Below are the code and all the weights of a small trained network. Each question names an input and a class and asks about switching units off, where a switched-off unit gives its printed mean instead of its output.

import numpy as np


def w(rows, s, z=0):
    codes = np.array(rows[::2]) - 128.0
    scale = np.full(codes.shape[1], s)
    scale[-1] = z or s
    return codes * scale


def f(y):
    return y / 2 * (1 + np.tanh(0.7978845608 * (y + 0.044715 * y**3)))


def log_softmax(a):
    a = a - a.max(-1, keepdims=True)
    return a - np.log(np.exp(a).sum(-1, keepdims=True))


def net(x, mask):
    res = np.array(x, float).reshape(1, 4) / 4 @ E
    y = f(res @ A[0][:, :-1].T + A[0][:, -1])
    res = res + np.where(mask, y, B[0][:, -1]) @ B[0][:, :-1]
    return log_softmax(res[-1] @ U[:, :-1].T + U[:, -1])


A, B = {}, {}
E = w([
[62,10,125,69,111,134,78],'x0',
[29,168,135,175,182,198,59],'x1',
[91,165,128,15,108,166,197],'x2',
[126,125,130,130,129,130,136],'x3',
],0.011)
A[0] = w([
[149,153,127,62,124,108,145,136],'N1',
[67,200,129,70,129,164,135,76],'N2',
[150,103,116,112,150,121,117,122],'N3',
[82,96,133,117,130,142,98,98],'N4',
[138,138,125,133,112,128,116,116],'N5',
[54,178,129,83,143,173,137,86],'N6',
[43,159,129,181,133,174,112,176],'N7',
[131,137,122,92,112,128,144,174],'N8',
[122,3,127,112,115,115,85,161],'N9',
[58,75,122,97,137,142,88,95],'N10',
[150,165,134,119,135,122,151,173],'N11',
[129,179,126,109,119,152,164,129],'N12',
[225,85,126,179,116,80,131,255],'N13',
[151,49,117,94,128,112,141,125],'N14',
[151,148,131,25,105,132,177,126],'N15',
[66,52,130,56,115,139,113,98],'N16',
[111,167,114,137,141,133,127,137],'N17',
[107,112,131,225,135,139,88,146],'N18',
[118,164,125,164,128,125,130,124],'N19',
],0.017,0.007)
B[0] = w([
[103,126,69,128,186,124,132,178],'N1',
[132,163,168,130,28,57,120,201],'N2',
[120,114,152,126,122,114,123,139],'N3',
[148,60,60,145,129,127,138,175],'N4',
[134,120,139,131,129,124,150,129],'N5',
[199,140,143,96,80,25,101,203],'N6',
[182,137,159,235,171,114,114,243],'N7',
[118,157,105,88,150,137,129,165],'N8',
[12,26,172,147,85,108,103,239],'N9',
[178,43,31,131,117,136,118,207],'N10',
[111,141,69,170,128,128,146,174],'N11',
[66,143,92,180,113,104,123,177],'N12',
[201,152,83,121,6,174,184,248],'N13',
[93,136,235,70,117,132,118,188],'N14',
[92,165,89,80,228,150,109,217],'N15',
[233,87,135,5,142,154,146,225],'N16',
[118,160,183,134,119,131,135,164],'N17',
[141,95,142,158,227,191,139,230],'N18',
[164,156,180,123,148,146,126,168],'N19',
],0.029,0.017)
U = w([
[240,122,64,134,21,117,150,219],'0',
[39,90,189,147,11,156,129,125],'1',
[164,197,186,226,222,187,140,139],'2',
[140,48,97,200,212,146,78,4],'3',
[52,228,38,153,195,128,140,100],'4',
[91,116,120,57,213,146,97,87],'5',
[116,206,162,208,82,3,79,78],'6',
],0.0067,0.0033)

Each question gives the input, the list of numbers given to net, and the class t.
The units are the neurons (one row each of A and B). Each row of codes is followed by its name. A weight is (code - 128) times the scale printed after its matrix; where a second scale follows, it is the last column's (A, B and U).
mask holds one flag per neuron, in row order. A switched-off neuron (its flag False) gives its mean, the last column of its row in B, instead of its output. The means were averaged over made-up inputs and are rounded, as every weight is.
A unit's drop is (log p(t) with every unit on - log p(t) with that unit switched off) / (log p(t) with every unit on - log p(t) with every unit switched off).
The circuit of an input: a set's keep is (log p(t) with only the set's units on - log p(t) with every unit switched off) / (log p(t) with every unit on - log p(t) with every unit switched off). Starting from the 12 units with the biggest drops (on a tie, the unit counted first), units are removed one at a time, each time the one whose removal leaves the highest keep (on an exact tie, the one counted first), for as long as the keep stays at least 0.8.
units of the circuit, in order: the units of the circuit, biggest drop first
unit that matters most: the unit with the biggest drop
k most important neurons: the k neurons with the biggest drops, biggest first
drop when u is switched off: that unit's drop, to one decimal
input [7,-1,-7,-6], class 1: units of the circuit, in order => N9
input [2,-2,8,4], class 5: 2 most important neurons => N15, N16
input [3,0,1,4], class 5: units of the circuit, in order => N13, N7
input [0,8,3,6], class 6: 2 most important neurons => N13, N7
input [7,0,-7,-5], class 1: 2 most important neurons => N9, N14
input [8,1,-1,-4], class 3: 2 most important neurons => N10, N13
input [-4,1,7,-3], class 6: 3 most important neurons => N2, N6, N18
input [-5,1,1,4], class 6: 4 most important neurons => N18, N16, N15, N13
input [8,0,5,1], class 5: 3 most important neurons => N13, N15, N9
input [7,1,-6,3], class 3: 2 most important neurons => N18, N10
input [-6,-2,1,-3], class 4: 2 most important neurons => N16, N6
input [-2,1,-6,-4], class 2: 2 most important neurons => N18, N10
input [-6,0,7,-2], class 4: 2 most important neurons => N15, N1
input [4,-1,6,-4], class 5: 2 most important neurons => N15, N13
input [2,-8,-1,-1], class 1: units of the circuit, in order => N14
input [-4,3,0,-8], class 2: drop when N9 is switched off => 0.1
input [6,-4,-1,0], class 1: drop when N9 is switched off => 1.0
input [2,-4,-8,3], class 1: drop when N9 is switched off => 0.5
input [-8,-1,8,-8], class 4: drop when N15 is switched off => 0.5
input [-5,1,-4,-8], class 2: unit that matters most => N18
